Here is a tiny trained network, its code and every weight. The questions are about switching its units off for an input and a class, where a switched-off unit gives its printed mean instead of its output.

import numpy as np


def w(rows, s, z=0):
    codes = np.array(rows[::2]) - 128.0
    scale = np.full(codes.shape[1], s)
    scale[-1] = z or s
    return codes * scale


def norm(h):
    return h / np.sqrt((h * h).mean(-1, keepdims=True) + 1e-5)


def f(y):
    return y / 2 * (1 + np.tanh(0.7978845608 * (y + 0.044715 * y**3)))


def log_softmax(a):
    a = a - a.max(-1, keepdims=True)
    return a - np.log(np.exp(a).sum(-1, keepdims=True))


def net(x, mask):
    res = np.array(x, float).reshape(1, 6) / 4 @ E
    u = 0
    for l in range(4):
        y = f(norm(res) @ A[l][:, :-1].T + A[l][:, -1])
        res = res + np.where(mask[u : u + 3], y, B[l][:, -1]) @ B[l][:, :-1]
        u += 3
    return log_softmax(norm(res)[-1] @ U[:, :-1].T + U[:, -1])


A, B = {}, {}
E = w([
[127,126,130,133,127,133,129,127,123,129],'x0',
[116,72,177,150,181,88,205,19,114,64],'x1',
[130,124,125,129,126,129,129,127,129,127],'x2',
[55,191,191,134,86,163,57,65,252,146],'x3',
[73,145,115,230,182,25,109,102,143,202],'x4',
[130,129,124,130,127,125,127,128,132,124],'x5',
],0.022)
A[0] = w([
[135,149,81,117,108,137,84,254,100,190,73],'L0N0',
[122,154,92,164,130,100,93,195,129,207,3],'L0N1',
[122,173,107,121,104,156,69,218,145,199,74],'L0N2',
],0.039,0.011)
B[0] = w([
[154,250,112,175,126,109,200,115,180,85,255],'L0N0',
[135,140,150,60,71,30,106,109,34,163,203],'L0N1',
[97,33,134,128,155,195,79,150,125,142,238],'L0N2',
],0.023,0.036)
A[1] = w([
[154,189,25,130,120,246,112,252,168,141,2],'L1N0',
[153,103,27,224,226,40,187,226,21,170,25],'L1N1',
[201,107,52,158,145,152,234,223,15,73,52],'L1N2',
],0.026,0.0044)
B[1] = w([
[191,83,182,255,144,169,123,193,251,108,215],'L1N0',
[148,21,69,207,77,178,189,92,66,167,241],'L1N1',
[111,209,170,28,199,51,102,138,162,78,250],'L1N2',
],0.016,0.026)
A[2] = w([
[114,123,128,123,96,159,15,209,137,209,24],'L2N0',
[109,129,162,88,44,254,111,66,158,104,77],'L2N1',
[47,148,116,186,161,100,59,91,139,224,3],'L2N2',
],0.047,0.0035)
B[2] = w([
[70,95,81,34,109,99,49,214,130,204,219],'L2N0',
[147,122,156,180,31,181,135,32,59,106,245],'L2N1',
[115,182,120,125,238,110,169,133,251,105,253],'L2N2',
],0.024)
A[3] = w([
[114,96,136,2,168,167,110,123,105,78,94],'L3N0',
[141,50,84,175,113,198,107,209,54,133,2],'L3N1',
[127,90,130,137,135,234,85,205,43,123,43],'L3N2',
],0.04,0.0058)
B[3] = w([
[122,108,190,47,153,215,86,171,63,57,243],'L3N0',
[129,11,111,227,214,145,136,133,85,191,252],'L3N1',
[197,4,182,151,128,131,110,206,96,87,209],'L3N2',
],0.013,0.014)
U = w([
[140,214,142,187,177,131,161,123,228,94,252],'0',
[167,197,55,119,67,44,152,163,6,183,75],'1',
[116,8,154,181,76,219,43,184,170,161,96],'2',
[47,134,79,56,124,107,59,179,163,209,76],'3',
[127,91,150,41,187,143,139,123,51,65,116],'4',
[120,30,55,182,182,96,183,96,56,188,103],'5',
[109,115,152,160,56,218,119,31,103,108,127],'6',
],0.017,0.0036)

Each question gives the input, the list of numbers given to net, and the class t.
The units are the neurons (one row each of A and B). Each row of codes is followed by its name. A weight is (code - 128) times the scale printed after its matrix; where a second scale follows, it is the last column's (A, B and U).
mask holds one flag per neuron, layer by layer. A switched-off neuron (its flag False) gives its mean, the last column of its row in B, instead of its output. The means were averaged over made-up inputs and are rounded, as every weight is.
A unit's drop is (log p(t) with every unit on - log p(t) with that unit switched off) / (log p(t) with every unit on - log p(t) with every unit switched off).
The circuit of an input: a set's keep is (log p(t) with only the set's units on - log p(t) with every unit switched off) / (log p(t) with every unit on - log p(t) with every unit switched off). Starting from all 12 units, units are removed one at a time, each time the one whose removal leaves the highest keep (on an exact tie, the one counted first), for as long as the keep stays at least 0.8.
units of the circuit, in order: the units of the circuit, biggest drop first
unit that matters most: the unit with the biggest drop
top k neurons: the k neurons with the biggest drops, biggest first
k most important neurons of layer l: the k neurons of layer l with the biggest drops, biggest first
drop when u is switched off: that unit's drop, to one decimal
input [-2,-2,3,8,-1,1], class 2: top 2 neurons	(L0N1; L2N1)
input [-5,1,-7,-4,3,-7], class 5: top 2 neurons	(L0N0; L1N1)
input [0,6,1,-3,3,6], class 5: 2 most important neurons of layer 0	(L0N0; L0N2)
input [6,-7,1,5,-1,5], class 2: unit that matters most	L0N2
input [-1,-7,1,-4,8,-7], class 1: top 2 neurons	(L0N1; L0N0)
input [4,1,-5,-4,-1,5], class 4: top 3 neurons	(L0N0; L1N2; L0N2)
input [8,-5,-8,0,-5,-3], class 0: top 3 neurons	(L0N0; L1N1; L2N0)
input [0,0,1,-6,8,-8], class 1: top 3 neurons	(L0N2; L0N1; L1N0)
input [-6,7,1,0,3,-2], class 5: top 4 neurons	(L0N0; L0N2; L2N1; L2N2)
input [-7,8,1,1,-1,8], class 6: top 4 neurons	(L0N0; L1N2; L0N1; L2N2)
input [3,2,-1,4,-1,-8], class 6: top 4 neurons	(L2N1; L0N2; L0N0; L1N2)
input [0,3,-4,1,-4,4], class 6: top 3 neurons	(L0N0; L1N2; L0N2)
input [-6,8,4,5,0,1], class 6: top 3 neurons	(L0N0; L1N2; L0N1)
input [-4,-4,-7,-3,-7,0], class 0: unit that matters most	L0N0
input [4,-6,-8,2,3,-2], class 3: top 2 neurons	(L0N1; L0N2)
input [4,2,-4,-2,-2,6], class 4: top 2 neurons	(L0N0; L0N2)
input [6,-1,-1,8,4,-8], class 3: units of the circuit, in order	(L0N0; L2N0)
input [3,2,3,7,-1,-1], class 6: 2 most important neurons of layer 0	(L0N2; L0N0)
input [7,1,4,-2,7,6], class 5: 2 most important neurons of layer 1	(L1N2; L1N1)
input [-8,-6,8,-3,-3,-1], class 0: unit that matters most	L0N0
input [-2,8,8,2,-1,-7], class 6: drop when L0N1 is switched off	1.1
input [-6,0,-4,1,2,0], class 3: drop when L0N0 is switched off	0.8
input [7,-7,-7,0,-7,6], class 0: drop when L2N0 is switched off	0.3
input [2,7,8,-8,0,4], class 4: 2 most important neurons of layer 3	(L3N0; L3N1)
input [-8,2,0,1,0,-8], class 6: 2 most important neurons of layer 0	(L0N0; L0N2)
input [3,1,-1,2,-7,-6], class 6: 2 most important neurons of layer 0	(L0N2; L0N0)
